grid =
[[597 614 770 645 408 741 360 739 405 507 678 819]
 [788 615 440 733 751 662 435 603 289 612 566 912]
 [911 609 727 688 949 699 300 569 408 620 871 694]
 [610 343 311 431 615 797 594 347 504 507 728 780]
 [974 391 162 665 878 942 354 237  77 516 771 904]
 [698 598 726 532 660 661 507 598 531 533 739 798]
 [872 742 567 694 482 815 626 287 181 397 564 431]
 [715 634 754 717 846 587 293 728 498 693 788 638]
 [881 662 550 606 585 799 624 323 269 413 623 656]]
grid[0, 0] = 597
grid[8] = [881, 662, 550, 606, 585, 799, 624, 323, 269, 413, 623, 656]
grid[8, 5] = 799
grid[0, 3] = 645
grid[0, 5] = 741
grid[4, 11] = 904
grid[5] = [698, 598, 726, 532, 660, 661, 507, 598, 531, 533, 739, 798]
grid[:, 3] = [645, 733, 688, 431, 665, 532, 694, 717, 606]
grid[2] = [911, 609, 727, 688, 949, 699, 300, 569, 408, 620, 871, 694]
grid[5, 5] = 661
grid[:, 4] = [408, 751, 949, 615, 878, 660, 482, 846, 585]
grid[1] = [788, 615, 440, 733, 751, 662, 435, 603, 289, 612, 566, 912]
grid[7, 11] = 638
grid[:, 5] = [741, 662, 699, 797, 942, 661, 815, 587, 799]
grid[:, 7] = [739, 603, 569, 347, 237, 598, 287, 728, 323]
grid[5, 9] = 533
grid[4, 7] = 237
grid[:, 0] = [597, 788, 911, 610, 974, 698, 872, 715, 881]
grid[7, 8] = 498
grid[1, 7] = 603
grid[1, 1] = 615
grid[4, 6] = 354
grid[5, 11] = 798
grid[7, 7] = 728
grid[8, 8] = 269
grid[0, 2] = 770
grid[3] = [610, 343, 311, 431, 615, 797, 594, 347, 504, 507, 728, 780]
grid[4] = [974, 391, 162, 665, 878, 942, 354, 237, 77, 516, 771, 904]
grid[:, 2] = [770, 440, 727, 311, 162, 726, 567, 754, 550]
grid[0] = [597, 614, 770, 645, 408, 741, 360, 739, 405, 507, 678, 819]
grid[7, 6] = 293
grid[:, 10] = [678, 566, 871, 728, 771, 739, 564, 788, 623]
grid[0, 7] = 739

M = [28 48 58 29 19 13 56 64 56 41 70 71 76 56 79]
M[-15] -> 28
M[11] -> 71
M[-11] -> 19
M[-6] -> 41

B =
[[ 17   2 -36  19  -6  -2 -14 -25]
 [  4   8 -25  11   6  -7 -12 -12]
 [-14  -6 -63  48 -25  39 -15  -4]
 [  5   6 -22   9   8  -6 -11  -9]
 [ 21  -1 -45  23  -6   8  -6 -23]]
Rows and columns are counted from 0.
(0, 0) => 17
(0, 7) => -25
(1, 5) => -7
(3, 5) => -6
(3, 3) => 9
(0, 6) => -14
(4, 6) => -6
(2, 1) => -6
(1, 4) => 6
(1, 6) => -12
(1, 7) => -12
(4, 1) => -1
(3, 7) => -9
(3, 0) => 5
(4, 0) => 21
(2, 3) => 48

arr = 0.09	0.08	0.15	0.02	-0.19	-0.20	0.10	-0.02	-0.20	-0.18	-0.07	0.10	0.09	0.16	0.04	-0.17
arr[0] => 0.09
arr[13] => 0.16
arr[11] => 0.10
arr[7] => -0.02
arr[6] => 0.10
arr[1] => 0.08
arr[3] => 0.02

x =
[[ -3   3   5   6  -4  -3]
 [  1  -1  -1  -1   1   1]
 [ -3   1   2   3  -2  -1]
 [  1  -1  -1  -2   2   2]
 [  3   0  -1  -3   2   2]
 [ 87  25   0 -80  19  18]
 [  7   5   7   4  -3  -9]]
x[-7][-6]	-3
x[-4][-6]	1
x[3][-2]	2
x[6][-2]	-3
x[:, -3]	[6, -1, 3, -2, -3, -80, 4]
x[:, -4]	[5, -1, 2, -1, -1, 0, 7]
x[-4][1]	-1
x[:, 1]	[3, -1, 1, -1, 0, 25, 5]
x[2][-2]	-2
x[-4]	[1, -1, -1, -2, 2, 2]
x[-4][3]	-2
x[4][4]	2
x[3][-4]	-1
x[6][3]	4
x[:, 5]	[-3, 1, -1, 2, 2, 18, -9]
x[4][-4]	-1
x[2][3]	3
x[-7][-3]	6
x[-6][4]	1
x[1][-6]	1
x[-5][2]	2
x[-5]	[-3, 1, 2, 3, -2, -1]

data =
[[  2 -10 -16 -17  30   4  10  -7  -7  45  33 -31   7 -23]
 [-34 -10  18   0  23  13  16  -1  12  18  -3 -22  12  15]
 [ 17 -13  -5   5 -17 -21 -19   5  -9  12 -21  18  -5  11]
 [ 32   1  -5  11 -18  12 -20   3  -2 -46 -14  25  -8  -4]
 [ 40 -25 -10  -4   2  22  54  -5  15  24   6 -21  -8  -9]
 [ 66  13 -16   6  -3 -11 -12   8   2  12   7  23 -15  -4]
 [ -3  26   0  15 -24  16 -29  -1   9 -56  -6  20  -6   7]
 [-29  13   4   9  -9  -4  23   0   2 -33 -43  16   0  13]
 [ 19  30  -3   7 -31  -9  26   6 -10 -20 -12  31  -8   3]
 [ 12  19   4   6 -30  -6   8   4  -2 -59 -21  22  -6   6]
 [  4  -3 -12 -11  -8  26 -19   6  -8  54  -5   0   1 -36]
 [-38  -3  -6 -12  11 -46  10   2 -19 -26   2  -1  -1  -8]
 [ 12 -31   7   1 -19   9   1   2   5  73 -19 -13   1   5]
 [ 43  -8  23  16  -9  18  34   5  18   1  -1 -17  -4  14]
 [ -4  -1 -22 -12  25 -37 -10  -3  -9   5  31  -9  -4 -28]
 [-18   8 -20  -4  10 -26 -41   0  -4  14  45  -1  -3 -29]]
data[-16][0]: 2
data[-15]: [-34, -10, 18, 0, 23, 13, 16, -1, 12, 18, -3, -22, 12, 15]
data[2][-10]: -17
data[4][6]: 54
data[-9][-1]: 13
data[:, -8]: [10, 16, -19, -20, 54, -12, -29, 23, 26, 8, -19, 10, 1, 34, -10, -41]
data[-10][4]: -24
data[8][-2]: -8
data[-14][-13]: -13
data[2]: [17, -13, -5, 5, -17, -21, -19, 5, -9, 12, -21, 18, -5, 11]
data[-9][0]: -29
data[14][-2]: -4
data[7][-11]: 9
data[-15][4]: 23
data[:, -10]: [30, 23, -17, -18, 2, -3, -24, -9, -31, -30, -8, 11, -19, -9, 25, 10]
data[-7]: [12, 19, 4, 6, -30, -6, 8, 4, -2, -59, -21, 22, -6, 6]
data[-9]: [-29, 13, 4, 9, -9, -4, 23, 0, 2, -33, -43, 16, 0, 13]
data[:, 1]: [-10, -10, -13, 1, -25, 13, 26, 13, 30, 19, -3, -3, -31, -8, -1, 8]
data[14][-11]: -12
data[-10][-1]: 7
data[-1][-10]: 10
data[10]: [4, -3, -12, -11, -8, 26, -19, 6, -8, 54, -5, 0, 1, -36]
data[-16][11]: -31
data[13][-14]: 43
data[-8][9]: -20
data[3]: [32, 1, -5, 11, -18, 12, -20, 3, -2, -46, -14, 25, -8, -4]
data[-1][2]: -20
data[0][10]: 33
data[12][9]: 73
data[3][2]: -5
data[-3][-6]: 18
data[:, 12]: [7, 12, -5, -8, -8, -15, -6, 0, -8, -6, 1, -1, 1, -4, -4, -3]
data[-8][-3]: 31
data[15][3]: -4
data[5][7]: 8
data[-12][2]: -10

A =
[-0.15  0.74 -1.05 -0.36 -0.79 -1.62 -1.96 -1.50 -0.42  1.48 -0.71 -0.81
 -0.76 -0.06]
A[0] = -0.15
A[1] = 0.74
A[7] = -1.50
A[12] = -0.76
A[2] = -1.05
A[8] = -0.42
A[5] = -1.62
A[10] = -0.71

X =
[[ 22 -12  17  68   6  27]
 [-40  53 -13  19   8  17]]
Rows and columns are counted from 0.
(0, 0) = 22
(0, 2) = 17
(0, 4) = 6
(1, 1) = 53
(0, 1) = -12
